Rows lie near named flat spaces through zero. A row that begins with a name and a colon came from that space; any other row is followed by the name of its block's space that it lies nearest.
sesib_dobu: [ -7  22 -32   1 -10  -1 -10  -3  -4 -18  -2  -7  -2 -18   8   0  11   6
 -18   1  14  33]
vunur_pobe: [-7  3 13  8 -9  2 -3  2 -2 -5 -6  7 11 -6  3  2  3 -4 12 -3 29  0]
sesib_dobu: [ 11  -9 -10   8 -13  20  28   1   0 -10  -5  15  -4  -5  11  17  17 -11
   2  -9   2   1]
mamug_beget: [-13  -6  26   9   5  27  20   3  -7   0  10  -9 -18  18   9  32  12 -19
  -8   0  -8 -20]
sesib_dobu: [-21  13 -17   7  12 -34  35 -11 -28 -19  30   3   4  -7  -8 -12 -15  27
   0  -1  -9  14]
nane_pana: [ -9   1  23   6   2   1  -3  -6   6  10   4  -5   5  12  -6   6 -10   3
   2   3  15 -19]
mamug_beget: [  7 -18  33  -3  15  -5  17   1  35   5 -20  22  -3   4  -1   4  -5   4
   1 -15 -12  -9]
sesib_dobu: [ 37 -28  -1 -13   4  27  -5   6  24  21 -22   3 -21  13  13   8   9 -33
  -3  -3 -32 -38]
nane_pana: [ 2 -3 -2  2 -8 14  3  3 -5 12 25 13 16  2 -5  3 -3 11 -9  4  3 34]
vunur_pobe: [ 11  17 -32  -3  12 -20 -26   5  -6  -1  -9  -4   1 -13  -2 -22  -2   0
   1  11   3  -3]
mamug_beget: [ 18  -4   8   9  28  -2  13  28   4  -2 -17  33  -2  -7  -5   2  16  -9
  12  -1  -9  -2]
vunur_pobe: [ -3   5   8   6 -20   7  -2  -1  17  -4  -8  -8   7   7 -22  15   9  23
   2   0  10  21]
nane_pana: [ -1  -3  15  -6  16  -5  -3   1  13  11   1 -10 -10  14 -11   2  -7   7
  -7   3 -24 -10]
vunur_pobe: [ 20   4 -35   4  -1  23   3  28 -36   6  30   8   4   1 -18   5  24   1
  -1  19 -25  42]
sesib_dobu: [-16  -3  49   2  16  -5  -2  25  -4   6  17  24  21   1 -21  -2  -3  20
   7   0  -2  51]
vunur_pobe: [  6  -4   8  -7   2  -7 -23  -3   6  14  -9 -11   2   7  -4 -12 -11  -5
  10   5   2 -27]
nane_pana: [ -9   4  32   7  18  -3   0   3  30   2 -13  21   5  -5   5   7  -4   6
 -12  -8  20  10]
nane_pana: [  2   9  -5   4   7  -6  -4  14  -5  -4   2  16  11 -11  -8  -6   6   9
   2   3   6  29]
vunur_pobe: [-19  -6  28  -6   3  13  -2  31 -43  -6  31  -1   2   4  -9   5  16  -7
   9   4 -28  49]
vunur_pobe: [-26  10  33  -1 -13  -3 -35 -15  17   4 -12 -28   5   7   2   3 -13   1
  -2   0  36 -16]
mamug_beget: [ 12 -19  42  10  40  19  29  36  -3   7  -4  24 -19  17  -6  25  23 -25
  11   1 -38 -23]
nane_pana: [-11  10  13   6   5 -19  -7  -6  10  -5 -13  -4   4  -2  -7  -5  -8  10
   7  -1  20 -14]
vunur_pobe: [-17   1  27   0 -15  12 -19 -16  17  11   0 -25   0  17   1  13 -10   1
  -9   1  20 -16]
mamug_beget: [  6 -40  35 -26   4  -2  -1  -5   8  26  11  24  12   1  22 -25 -30 -14
   4 -17 -20  -1]
nane_pana: [  8  -6   4  -1  -6   5   1   2  16  -2 -16  11   2  -5   2   3   5   0
   1  -7   4   7]
nane_pana: [ -7   2 -24  -7   8  -6  16  -7 -18 -18   5   1 -16 -17  32  -6   2 -19
 -14  -9 -14   1]
nane_pana: [ 22 -16 -27 -20  -8  -1  10  -1   7  -5  -7  -3 -14  -3  -1  -8   6   3
  -5  -8 -48  16]
mamug_beget: [  8  -4 -12  -3 -18  15 -10  -9   2  13   9  -8   5   7   1   2  -4   0
  -6   5   5   0]
sesib_dobu: [  1   3  -5   4 -10  11 -11   0 -15  25  37   0  24  13 -20  -3 -12  19
  -2  17  11  22]
sesib_dobu: [ 11  -6   9  13  -2   8   8  -1   8  14   1  21  16   4  -4   3  -6   0
  11   1  26 -17]
nane_pana: [-15  21 -31   4  -7 -19  -6  -9 -37 -10  23 -16   9  -8  -4 -16  -9  11
   5  11  14   6]
mamug_beget: [  1  -7  -2   0  -1  13  16   6 -19  -1  15  -8 -11  11  -4  12  10  -7
   2   3 -25  -2]
sesib_dobu: [-30  17 -13   8 -21 -12  21  -9 -39 -27  28 -31   0   6 -22   7   4  27
   9   5  -7  21]
mamug_beget: [-25  22  30  19  -9   8 -17  22 -17  -7  11  -2  21   2 -29  15  16  18
  12  13  35  42]
mamug_beget: [ -9  -5  26  -1  13 -10  11  -2  15  -5 -12  10  -5  -2   7   1  -5   0
  -1 -12  -2  -7]
vunur_pobe: [-12  -3  18  -5   3 -19   7  13 -11 -22  -9  15   5 -17   1 -12   5   3
  17 -14  -6  28]
vunur_pobe: [ -9 -11   5 -15 -24  13 -12 -11  -3   7  16 -10   6   1  14  -3  -9  -3
 -11  -6  -1  24]
vunur_pobe: [ 23   5 -18  16   2   9   0  -8  19  18 -11  -1   0  13 -10  10  -1   0
   1  13  20 -47]
mamug_beget: [  4   4 -23   0 -38  22 -17  -1 -21  11  28 -22  16  13 -25   5   5  18
   3  17   4  32]
sesib_dobu: [ 17  11 -51   1   2   1   7  -4  -2  -2   8   1  -7  -8   2  -2   5   7
 -20   7 -12  14]
sesib_dobu: [  0 -14  27   5 -10  15  26  19 -10 -11  -2 -10 -11  22 -32  27  25   7
  25  -1 -35   4]
mamug_beget: [-31  10  26  13 -14  16   8   1 -14 -12  16 -17   0  10  -8  28  12   6
  -2   2  15  17]
sesib_dobu: [  4   6  -1   5  -4   1 -19  -5   6  15   1  -3  12   5  -7  -4  -9   5
   2   9  24 -10]
nane_pana: [-16   8   9   0  16 -32   0 -11 -10  -1   5 -22  -5  11 -14 -13 -20  11
  12   6  -8 -37]
[-21  -7  18  -8  12   0   8  -1 -19  -5  18   1  -8  -4  25  -3  -6 -19
  -9  -8 -12   4] : vunur_pobe
[  5  -2  19   5   6 -19   2  -5  27  -2 -32   1  -1   5 -14  -2  -5   9
  18  -6   9 -35] : vunur_pobe
[-25  10  27   0  20 -20  -4   2   1 -14  -9 -10 -10  -2   3  -1  -3  -1
  -1  -4  -1  -8] : vunur_pobe
[ 35  -9 -50 -13   5 -10  11 -10  14   8  -3   7  -8  -4   1 -17  -8   8
 -12  -1 -35  -6] : vunur_pobe
[  4  -2 -20  -6 -24  22  -6 -12   2   4   7 -15  -4   3  10   9   4  -4
 -16   1   0   9] : nane_pana
[  8 -19  20  -5   3   4  11  25 -19   1   7  12   4   7 -19  -2  11  -1
  24  -1 -32  17] : vunur_pobe
[ 30 -16  -2  10   0  14  10  -7  23  20 -19  18   2   9   6   6  -3 -17
  12   0  17 -56] : sesib_dobu
[  9 -18 -20  -1   1  -1  34 -21 -20  15  34   7   2  10  11  -9 -24  -4
   1   0 -15 -33] : sesib_dobu
[  5 -15  24  -4   5  -9  17   4  16  -2 -14   3  -5  10 -19   3   0  12
  14  -8 -26  -8] : vunur_pobe
[  0  22  10  16  23 -20 -18  12  16  15   4  29  32  -8 -24 -13 -14  32
  -1  13  39  26] : sesib_dobu
[ 29  -8 -21   2 -15  23  -5  -4  16  10 -23 -16 -15  15  -3  15  14 -17
   5   6  -5 -45] : sesib_dobu
[ 18 -10   1   9 -19  33   7  18  -4  11  11  20  17   5 -16  16  18   4
   8   6   6  32] : mamug_beget
[  6   1 -14 -10 -14  13 -28  -1  -8  17  14 -34  -4  19 -17   2   0   4
  -5  17 -18   0] : sesib_dobu
[  5 -16  19  -3  13   0  13  -9  15  14  -3  -4 -13  18   2   5 -12  -8
  -1  -3 -19 -44] : vunur_pobe
[-13   0   7 -11 -13   3 -19  -8   2   3   7 -18   1   3   3  -2  -7   4
 -11  -1  -2  16] : vunur_pobe
[ 13   6 -77  -9 -26   5 -11 -15 -43  -5  23   4  10 -31  41 -29  -4 -26
  -6   3  20  11] : mamug_beget
[ -6   4   7  -1   5  -9 -12  -2  -1   8   7  -2   8   2  -4  -9 -12   7
   0   5   8   0] : sesib_dobu

Each name stands for a flat space through zero: a line, a plane or more. A row that begins with a name and a colon came from that space; any other row is followed by the name of the space it lies nearest, among the names in its block.
ruzo_derib: [-22  -8 -24   1 -18  -5  10 -15 -14   7 -12   1  -7   3   4  -3  -1   1
  19   4   2   8]
zepe_dubo: [ -8 -19   3   3   8 -29 -49  34  10  16   9 -13  30  -2 -24 -16 -13  25
   4 -13 -36  47]
nuda_tenit: [ 16  22   7  29 -20  31  24  16 -14 -17 -26  50  -1 -11   2  11  32 -27
   1 -29   7 -33]
nuda_tenit: [ 20  21  -1   2  -2 -16  -1  -7  -1  22  44 -30  -2 -12 -34  27 -11  30
  19  19 -17  14]
ruzo_derib: [ -2   3   9  12 -12   6   9 -18   6  21  -2   5 -24  -9   7  15 -26 -20
   0   1  -2  -9]
sek_bav: [  7 -11   9  -3   4  -3  -8   9   6   7   8 -16  -6  -2  10   7  -8 -11
  -7   0 -11   5]
zepe_dubo: [ 11   9   9  -4   2   2  11 -11   0  11   7  -5  -5 -10 -11  20   7  -9
  -4   9   8 -19]
sek_bav: [ 19  -4  18  -3  17  -1  -8  11   5  14  24 -14  -5  -1   5  13  -8   0
  -2   3 -13  -7]
nuda_tenit: [ 36  23   1  -1  13 -12   5   7  27  -9  56 -31  -3  -7 -21  10 -29  40
 -37  21   6  32]
ruzo_derib: [  9  -1  17  -3   7   4  -2   6   4   4  -5   3   6  -6  -5   7   8 -14
 -17  -1   3 -15]
zepe_dubo: [ -5 -21 -14  -4   0 -12   7  -4   3  20  14 -15 -19   3  16  13 -15   0
  -2   5  -4  14]
nuda_tenit: [  7  12  -9  20 -31  21  33  14 -17 -27 -15  17  -8   4  19  28  32 -27
   1 -16  -2 -11]
nuda_tenit: [ -7   1  11  -8   7  -5 -11 -17  16   5   1 -12  -1  -1  -6 -12 -28   3
 -13  14   6   4]
nuda_tenit: [ 18   1   9  -4  13   2   8 -17  -3  30  47 -30 -29   4  12  14 -42  16
  12  31 -14  -9]
ruzo_derib: [ 29  29  21   1  11   1   4  16   5 -14  19  -3  18  -1 -22  44  46   1
   2  -9  -6 -21]
ruzo_derib: [ 22  17   8  -5   9  18   6  13 -12 -30   2   3  12   3   0  -7  28   2
   0   2   6 -22]
nuda_tenit: [ -2   3 -10   8 -26  18  32   5 -11 -27 -27  15  -4   1  17   8  21 -28
 -22  -6  15  -9]
zepe_dubo: [ 20  29  -4  -2  -5  -9 -17  22  -4 -34  26 -32  31  -1 -36 -11  10  41
   5  12 -17  36]
sek_bav: [ 11  17  21 -11  13  16  -9  -7   6 -25 -11   0   4  -5  -1 -24   7 -10
  -4   4  16 -22]
sek_bav: [ 16  13 -15  -1 -11  -3   7   7  -4 -18  10 -16  -3 -11  -8   6  22   2
   7  -2   4  15]
sek_bav: [  6  -1  17  -2  21   6 -15  -2  19   0  -5  14  -7  -5   8 -20 -12  -7
  -8 -11  13 -11]
ruzo_derib: [ 16   6  10  -3  10  12   8  12  -3 -14  -2  10   5   0   4   7  27 -10
  -7  -7   8 -23]
sek_bav: [-20 -17 -31   1 -15 -10  21   2 -13   1   0  -2   0  17  12  11   3  12
  -3   5  -3  19]
ruzo_derib: [  7  -6  12  -3   4   9  -7  -4   1   8  -2  -7 -12  -8   9 -16 -20 -13
  -3   7  -1  -7]
nuda_tenit: [-15 -20  -2  -8  18 -15 -28  11   5   2   3  -8   7  17  15  -7   5   9
  24 -13 -19  13]
zepe_dubo: [  3 -12  -4  19  -7  -2   9  17 -13  24  24  -1 -15  14  22  41  -4   0
  23 -10 -37   2]
sek_bav: [ 17   2  27 -21  20   1 -22   8   7 -11   5 -27  15  -4  -7  -8   8  -8
 -12  12  -4  -8]
sek_bav: [ 28  17   1  -6  12   5   2   6   5 -20  16  -8  -5 -10  -4  -1  22   4
   4  -3  12  -5]
ruzo_derib: [  1  -7  -2   5  -5  27  25  -8 -11  -5 -22  27 -24  -1  33 -13  -2 -28
  -5  -4  20 -30]
ruzo_derib: [ 23   3  29  -5  14  21  -4  -3   3   0   1  -6 -17  -9  17  -8  -9 -27
  -4   5   3 -31]
nuda_tenit: [  6  -2   6  -1  16  -2 -10   8   9  -2  12   1   0   6   6  -4  -5  10
   0  -5  -4   1]
ruzo_derib: [-14 -23  -3 -13   7  -6 -13  -5   1   9 -11  -9  -2   0  10 -21 -10  -7
  -1   5   2   6]
sek_bav: [  3  -8  -7  -2  21  -2   0   2  15  -1   5  19  -9   2  13 -13   0  10
  -7 -14  20  -2]
zepe_dubo: [ -4  -3 -15   6  -8   5   5   1 -13   2 -16  21  -1  -8  -3 -16  11  -1
  11 -10   9  -3]
zepe_dubo: [ 20   3   2  18   1   3   1  10   5  17  17  13 -20 -14   4  12  -6  -3
  12 -18  -7  -1]
nuda_tenit: [  4  17  18   0   0   9   8 -11  -5  -1   0  -1   2   4  -4  25  14 -11
  10   6  -3 -29]
zepe_dubo: [ 17  37  36   3   5  20  10  -1  10 -39  21 -19   5  27  13  32  -2   0
 -11  13 -16 -21]
nuda_tenit: [ 20   3  -2  -5  13  -2   9   8   2   0  28 -10  -1   0  -3   7  -1  18
 -13  10   5   1]
zepe_dubo: [-10   4   9   9  -2  15  -2   5  -6 -11 -26  31  13   7   3 -15   6  -6
  -1 -12   2 -17]
zepe_dubo: [ -6   4   2  -4  -2   0  -2   1  -3  -9 -10   4  20   2 -15 -13   2   9
 -15   8   6   2]
ruzo_derib: [  9   7   7  -4  16  13   2  -1   6 -22   5   4 -10  12  24  -6   6  -2
   5  -6   8 -16]
sek_bav: [ 17  21   2  -3  10   2 -10  -4   3  -9  17  -5   7 -10 -23 -29 -13  30
   3  13   9   6]
sek_bav: [-17   4  16   9 -12  13  -6 -15   4   2 -32  19  -5  -4   4 -13 -16 -25
   1  -6   2 -13]
zepe_dubo: [ -4   1  -6  11  -8  11  12   4 -10  -6  -9  21   0   6   8  -6   1   1
   0  -6   2  -6]
[ -2   5 -26  11 -24   9  37   6 -29  -8   3  12   8  10  -3   6   4  21
 -10  14   2   2] : zepe_dubo
[ 16   2  14  11   0  10  16   4 -17  26  30  -6 -13  10  12  41  -9   0
  14  11 -28 -24] : sek_bav
[ 10  34  10  14 -19   6  13   3  16 -36   7 -10   1   6  -2  34   7  -7
 -13  -5  -6  10] : nuda_tenit
[ 15 -10 -18   2  -2   0   1  19 -15   2   8  -1  -6 -10   4 -11  12   5
  13  -7  -3  10] : ruzo_derib
[ -7   3   5   5 -16  -1   5  -1 -15  13  -4  -4   9   2 -11  28  10  -8
  11   5 -19  -8] : sek_bav
[  6  17  18  10  -5  12   5 -12   1   3   9  -4 -14   4   7  19 -15  -9
  12   5 -12 -16] : nuda_tenit
[-17 -20   5   3  -6   2   8   0  -8  18  -7   2  -4  16  22  23  -8 -16
  -4   2 -17 -10] : sek_bav
[  6   5  25  -3  11  21   5 -16   8  -4  -9   5 -20   3  25   0 -10 -28
  -6   3  10 -35] : ruzo_derib
[  7  10   5  -1  -2  10   2  -3  -7 -10   1  -4   0   0  -1  -8  -1   1
   5   8   0  -8] : ruzo_derib
[  1   9   7  -3   4   0  -9   3   8 -14  -3  -1  15  -1 -13 -16  -5   9
 -17   4   6   7] : zepe_dubo
[-31  -9   3  -4   2 -23 -15 -19  24  17  -3  -8   5  10  -8  11 -25   6
  -8   3  -5  20] : ruzo_derib
[-32  -6 -36  13 -22 -12  22   5  -8  -8 -20  34  24  14 -13   1  11  25
 -19 -10  12  24] : ruzo_derib
[  6  16  -6  -1 -14  -5  16   0  -5 -14  11 -21   6   4 -11  34  24   1
   2   7  -6   6] : nuda_tenit
[-13 -14 -15   3  -3   0  -4   2  -5   1 -17  16  -6  -1  12 -22   1  -4
  12 -13   5   6] : zepe_dubo
[  9   2  13   0   0 -15 -14   0   8  25  15 -20   0 -15 -21  27  -1  -6
   7   1 -17   6] : ruzo_derib
[  6 -14 -20   0   6 -10  -4  23 -12   8   6   9  10  -6  -8  -8  23  16
  11 -13  -2  10] : nuda_tenit
[-15 -10  24  -8  21   8 -19 -15  14   6 -16  10  -5   9  18 -25 -27 -11
  -3   0   4 -19] : nuda_tenit
[ -5 -11   1   6   5  -8  -2   6  12  14 -12  22  -6  -5   6  23  23 -22
   3 -30   4  -8] : sek_bav
[  9   3  11  -3  13   3   1  -3 -13  15  22  -9  -6  12   8  27  11   3
  33   5 -20 -27] : nuda_tenit
[ 13  13  12 -12  16   7  15   9   1 -27   1   4  20  12  -2  23  44  -3
 -20   0  14 -28] : nuda_tenit

Rows lie near named flat spaces through zero. A row that begins with a name and a colon came from that space; any other row is followed by the name of its block's space that it lies nearest.
gavid-nuv: [-18   3 -10   4 -24 -10  -2 -19   5  10  -3 -21  -7   6  -3 -13  -7  -1
   4  21   5   0]
bute-gidu: [-21  -5  -6   9  14  -5  -9   7  20  15  -6  -1  14  -6   6   2  -7  -1
  12  -3 -13  -7]
pon-sufa: [ -2   8 -13  -7  16   9   4   7   6  -8 -10  -3  24   1  -6  15  -3 -10
 -23   0   5   5]
bute-gidu: [ 10  15  22  13  -3 -37  17  26 -24 -14  14  11  -5  -5 -20  15   1  20
   4   1  21  29]
nezo-pegep: [ -7  -2  -2   1  13  18   3 -12 -13  -6  -8   4  27   3   8   6  -4  -5
 -38   3 -11   7]
pon-sufa: [ 24   5  -1 -13 -35  25  -8 -28  28  -6  -7   4 -40  -9  -6  -8  -4 -18
  -6   7   6 -37]
nezo-pegep: [ 20  10   7 -14   0   3   5 -10  -4 -10 -15  17 -11 -25   6  -4   9  -7
 -18   0   8   2]
pon-sufa: [-16  -7 -18  -7   9 -26 -12  -4   3 -17 -12   4   1 -21 -14  31   8 -13
  -5   5 -10  15]
bute-gidu: [  2   3  -2  13   4   1  -4  18 -14   4  29  -8  24  15   1 -11 -17  30
  17 -27   5  30]
pon-sufa: [ 17  18   4  -4   2  27  12  11  10  -1  -1  -4   9  12  -4  -1  -8  -3
 -17   0  20 -12]
nezo-pegep: [ 15   9 -12 -16   7  16   4   5   5  -5  -1  -3  13   4   0  -4   1  -7
  -8 -13  11   2]
bute-gidu: [  3 -13  -9   8  -5   8 -18 -17  12   5  12  16  12  -8  16 -17 -19  11
   4 -31 -29   2]
gavid-nuv: [  8 -17  17   7   4  34   4  -2  30  17 -10   9 -16  14  23  -9  -2  -2
   3  10 -17 -52]
gavid-nuv: [  3   3  10  -3  35  16  13  24 -25 -16  -3   7  26   8  -8  31  13  -9
 -31  -1   4   8]
nezo-pegep: [-29 -15   2  11  20   7 -21   9 -13   5   4 -10   5   0  -7  25   7  -4
  11   1 -16  -1]
bute-gidu: [ 26   3  -6  -9 -28  -2   7 -19   3 -15  10   9 -11   6  -5 -14  -6  -2
 -10  -9   2   0]
pon-sufa: [ 33  18  22   3 -44  -1   2  -4   3   2  17   1 -50  -5 -10 -24  -6  17
  25   1  29  -9]
nezo-pegep: [-19 -12 -24  -6  10  28 -18 -10   1  13   1 -26  20  16  13 -11  -3  -2
   7  -5 -10   1]
gavid-nuv: [-12   1 -11   9   2   3 -12  -1  27  24   1  -3  18  -6  17 -24 -20   9
  17 -15  -9  -3]
gavid-nuv: [ 15  12  13  16 -36  -9  -1  -4  31   0   8  14 -29 -11 -14  -2 -22   7
   8   2   7 -21]
gavid-nuv: [  0   3   2   9 -38 -10   8 -22  21   0  -6  -6 -27   6  -5  -7 -13   4
  -5  31   7 -16]
gavid-nuv: [ 19  -1 -16  -8   6 -30   4   7 -31 -33  16   4  14  -4  -3   6   0  34
  -1 -19   9  66]
bute-gidu: [-35   2 -23   2  20  -6 -21   5   5  -3  -5  -8  31 -13 -21  33  -4 -21
 -10  -6 -11  11]
pon-sufa: [  4 -16   5  -5  -2  20 -16  -9 -17   4  10  -7 -21   4   9  -9  12   4
  19  -7  -8  -5]
pon-sufa: [ 29  32  -3 -12 -13   5  14   7   2 -12   3  -3   3  -2 -14  -8  -9   4
 -15  -6  36  14]
pon-sufa: [-29  11  20  32  -4 -19  17   6  27  26 -13   9  14   1  -1   0 -20  -7
 -13  24  -7 -28]
nezo-pegep: [  3   8  19  16 -16 -38  21   3   3  -5  -3  18 -13  -6  -8   5  -5   7
  -7  18   5   2]
gavid-nuv: [ 10  -3   0   6   6  -2 -13   4  43  -3  -8  29  -5 -31   4  11 -15   4
   5 -16 -16 -17]
gavid-nuv: [ -7  13  16   4 -12   9   5  -3  11   8 -10   2 -14  -2 -17  10   2 -30
 -14  19   6 -37]
bute-gidu: [ 10   7   6   2  -7 -13  -4   2 -17 -21  14  16  -5 -13 -24  21   1  -4
  -9 -14   1  15]
bute-gidu: [ 11   4  11   0 -11 -21  19  -9  -1  -3 -12  13 -14 -10  12 -13   3  10
  -8  16   6   6]
bute-gidu: [-22  -3   9  15  20  11  -3  24 -31  -5  15 -18  17  23 -21  34   5   2
  -5   7   3  10]
nezo-pegep: [  6   6 -17 -10   7   2   0  13   3  -3   4 -15  11   9  -2  -3  -2   9
  11  -8  15  16]
pon-sufa: [ -7 -22  -3  -9  41  43 -12  13 -27   0   5 -14  21  21  14  12  19  -1
   1 -12 -14   1]
nezo-pegep: [-41  -1 -28  -6 -17 -34 -25 -37  -4  16 -13 -16  -1 -31   2 -19   3 -16
  14   6 -11  21]
gavid-nuv: [-15   1 -11  14  -7 -10 -13  -2   6  -5   5 -10   6  -4 -10  12 -18  17
   2   5   0  19]
bute-gidu: [  3   7 -26 -15 -20  -8  16 -17  16  -3  -9 -16   7  19   0 -17  -6 -10
 -13  14  12   1]
nezo-pegep: [ -5  -4  -7  -1  26  18  -8  27  -7  -6  13 -12  21  17 -12  24   2   1
   6 -15   2   7]
pon-sufa: [ -7  -3  15  16  -2   2   7   7  33   8 -10  10 -10   5  -5  17  -8 -10
  -5  19  -9 -41]
pon-sufa: [ 14 -25 -33 -27  -3   0  -3 -34  16 -17 -11  14   4   0  20 -11   7 -17
 -13 -15 -30  -3]
nezo-pegep: [-11  -7  14  15   2  17  14  -4  13  12 -12   0   4  20  12   1  -7  -3
 -20  26 -10 -31]
bute-gidu: [  7  -2  -5   7 -12   1   3  -4  -8  -6  20  -2  12  20  -2  -7 -13  12
  -5 -11  -3  13]
gavid-nuv: [  1 -16  -2  -9 -19   2   1 -22  -2  11  -3 -13 -28  15  17 -27  12  -1
  19  15  -5 -14]
nezo-pegep: [ -4  19 -20 -16   2 -33  -5  22   6  -4   2 -10   3 -16 -28  11   8 -14
  24 -14  23  19]
[-15   6 -23   7  -7 -32   1  -4  13  -6   2   2  28  -3 -12   6 -19  -1
 -10  -7  -7  22] : bute-gidu
[ 17  -5   5 -10  -7 -14  -1   4  -5 -17   4  10 -28  -7 -13  13  16  -5
  12  -3   4  -1] : pon-sufa
[-11   6   1  -1  16   0  10  21   3  19 -10 -22   5  10  10  -9   6   9
  18  16  19   0] : bute-gidu
[-19  -3  -3   8 -16 -22  -3 -18   2  10  -4  -2  -5  -7   3 -11  -4  -2
   4  11  -9   2] : nezo-pegep
[ 17   3  18  -1 -33  13  29 -16   5  20  -1  -8 -24  34  18 -44   1  -3
   0  24  12 -36] : gavid-nuv
[-24   2 -40  -8   4  -1 -19  -3  35   7  -4 -14  29  -2 -12   7 -14 -25
   4 -15 -10  -5] : bute-gidu
[-18  -8  -4   9   6 -38  -7   6 -27   2  12  -4   9  -8   5  -5   3  25
  24  -8  -6  44] : pon-sufa
[-10  -1  -8  15  19  -6 -17  20 -13 -23  15  -1  21  -8 -20  42 -13  24
  -5 -11  -1  40] : gavid-nuv
[ 27  11 -20 -21  -2  14   6  14  19   1   7 -16   3  16   2 -20  -3   6
  18 -16  25   1] : nezo-pegep
[  4   2  14   7  -2 -11   8  18  11   7   3   4 -14   5  -5   3   2   2
  18   4   6 -16] : bute-gidu
[-33 -10   4  20  26  -3  -2  15 -16  -2  -2 -10  23  10  -6  34  -1   8
 -12  18 -11  13] : nezo-pegep
[ -6 -19   7  12   1 -25   1   4  -2   5   7   9  -8   4  10  -4   3  14
  23  -2 -18   2] : pon-sufa
[  9   4   1  -7   9  42  -5  24 -20   7  24 -32   3  35  -7  -5   6   6
  22 -13  23  -2] : bute-gidu
[ -4  -1  10  18  -4 -44  11  -5   6   0  -8  27   4 -23  13  -7 -12  22
  -5   5 -12  20] : bute-gidu
[ 34  -4 -22 -28  22  52  -4  10  -2 -22   6 -13  14  21   7   6   4   9
  -9 -22  13  10] : pon-sufa
[ -9  19 -13  -2 -20 -53  12 -19  -6  -9 -10   9  11 -25  -8  -9  -7  -3
 -19   7   7  37] : nezo-pegep
[  5   4 -36  -6  13  16  -7   6  36 -18  -9 -12  27   2  -2  21 -24  16
 -16  -1   7  16] : pon-sufa
[ -8  -2  -1   2  -3 -22  -4  -1  -5  -4  -1   3  -7 -12  -7   8   4   0
   7   3  -2  10] : pon-sufa
[-14  -7  -8   6  -2 -20   0 -21  15   1 -18  15   9 -19  14  -3  -9  -1
 -15   8 -20   4] : bute-gidu
[ 10  12  14  10  -9  -2  -4  15 -12  -6  23   5  -6  -1 -21   9  -6   9
   9 -15  11   8] : gavid-nuv
